Below are the code and all the weights of a small trained network. Each question names an input and a class and asks about switching units off, where a switched-off unit gives its printed mean instead of its output.

import numpy as np


def w(rows, s, z=0):
    codes = np.array(rows[::2]) - 128.0
    scale = np.full(codes.shape[1], s)
    scale[-1] = z or s
    return codes * scale


def f(y):
    return y / 2 * (1 + np.tanh(0.7978845608 * (y + 0.044715 * y**3)))


def log_softmax(a):
    a = a - a.max(-1, keepdims=True)
    return a - np.log(np.exp(a).sum(-1, keepdims=True))


def net(x, mask):
    res = np.array(x, float).reshape(1, 5) / 4 @ E
    y = f(res @ A[0][:, :-1].T + A[0][:, -1])
    res = res + np.where(mask, y, B[0][:, -1]) @ B[0][:, :-1]
    return log_softmax(res[-1] @ U[:, :-1].T + U[:, -1])


A, B = {}, {}
E = w([
[34,59,238,48,102],'x0',
[125,129,128,131,128],'x1',
[74,210,97,74,177],'x2',
[136,131,134,124,127],'x3',
[154,129,189,160,246],'x4',
],0.012)
A[0] = w([
[146,196,65,113,42,204],'neuron 0',
[107,73,139,69,63,150],'neuron 1',
[84,118,174,99,177,149],'neuron 2',
[104,66,179,78,202,114],'neuron 3',
[176,145,126,196,122,171],'neuron 4',
[177,36,139,181,94,254],'neuron 5',
[129,143,137,202,203,149],'neuron 6',
[120,135,113,162,221,175],'neuron 7',
[103,116,99,104,159,139],'neuron 8',
[103,169,88,92,143,205],'neuron 9',
[183,111,159,151,209,159],'neuron 10',
[198,95,187,128,116,174],'neuron 11',
[36,158,144,38,37,136],'neuron 12',
[90,87,228,3,116,204],'neuron 13',
],0.011,0.0071)
B[0] = w([
[169,85,54,83,111,200],'neuron 0',
[46,91,132,116,90,191],'neuron 1',
[119,124,163,104,195,176],'neuron 2',
[140,61,130,117,207,183],'neuron 3',
[137,134,102,165,66,168],'neuron 4',
[93,51,158,254,66,199],'neuron 5',
[129,211,184,139,96,168],'neuron 6',
[170,186,180,138,132,172],'neuron 7',
[142,148,138,101,140,139],'neuron 8',
[186,172,84,65,135,173],'neuron 9',
[133,173,209,154,114,174],'neuron 10',
[92,99,168,204,119,165],'neuron 11',
[90,185,117,98,97,219],'neuron 12',
[71,110,140,75,155,249],'neuron 13',
],0.0099,0.02)
U = w([
[152,73,18,200,33,251],'0',
[31,76,117,149,50,26],'1',
[198,159,11,71,122,179],'2',
[68,179,100,60,109,94],'3',
[101,194,148,218,42,135],'4',
[101,43,182,166,161,71],'5',
[183,240,127,113,138,86],'6',
[134,126,127,77,238,125],'7',
],0.011,0.0028)

Each question gives the input, the list of numbers given to net, and the class t.
The units are the neurons (one row each of A and B). Each row of codes is followed by its name. A weight is (code - 128) times the scale printed after its matrix; where a second scale follows, it is the last column's (A, B and U).
mask holds one flag per neuron, in row order. A switched-off neuron (its flag False) gives its mean, the last column of its row in B, instead of its output. The means were averaged over made-up inputs and are rounded, as every weight is.
A unit's drop is (log p(t) with every unit on - log p(t) with that unit switched off) / (log p(t) with every unit on - log p(t) with every unit switched off).
The circuit of an input: a set's keep is (log p(t) with only the set's units on - log p(t) with every unit switched off) / (log p(t) with every unit on - log p(t) with every unit switched off). Starting from the 12 units with the biggest drops (on a tie, the unit counted first), units are removed one at a time, each time the one whose removal leaves the highest keep (on an exact tie, the one counted first), for as long as the keep stays at least 0.8.
circuit, biggest first: the units of the circuit, biggest drop first
k most important neurons: the k neurons with the biggest drops, biggest first
drop of u: that unit's drop, to one decimal
input [2,5,3,-5,-8], class 3: 2 most important neurons -> [neuron 5; neuron 12]
input [-1,-6,0,-7,-2], class 0: most important neuron -> [neuron 13]
input [2,-3,-1,-7,1], class 5: circuit, biggest first -> [neuron 12; neuron 4]
input [-3,-3,1,3,-7], class 2: circuit, biggest first -> [neuron 5; neuron 0]
input [6,2,2,2,1], class 7: circuit, biggest first -> [neuron 3; neuron 5]
input [0,4,-5,5,2], class 4: circuit, biggest first -> [neuron 13; neuron 0]
input [-5,4,5,4,0], class 2: circuit, biggest first -> [neuron 0; neuron 9]
input [0,5,-1,-3,-5], class 0: circuit, biggest first -> [neuron 13; neuron 0]
input [0,-5,1,1,-8], class 2: circuit, biggest first -> [neuron 0; neuron 5]
input [0,-1,-2,-7,1], class 4: 2 most important neurons -> [neuron 0; neuron 13]
input [2,-8,3,-2,-8], class 3: 3 most important neurons -> [neuron 5; neuron 12; neuron 1]
input [-8,2,1,7,-3], class 2: 2 most important neurons -> [neuron 5; neuron 11]
input [6,-8,3,2,-6], class 3: 2 most important neurons -> [neuron 5; neuron 12]
input [6,7,1,-6,0], class 3: circuit, biggest first -> [neuron 5]
input [-3,-3,2,7,4], class 6: drop of neuron 5 -> 0.7
input [-2,5,-2,0,-3], class 0: drop of neuron 9 -> 0.0
input [-3,5,0,-7,-3], class 0: drop of neuron 13 -> 0.2
input [0,7,5,-6,-1], class 2: drop of neuron 10 -> 0.1
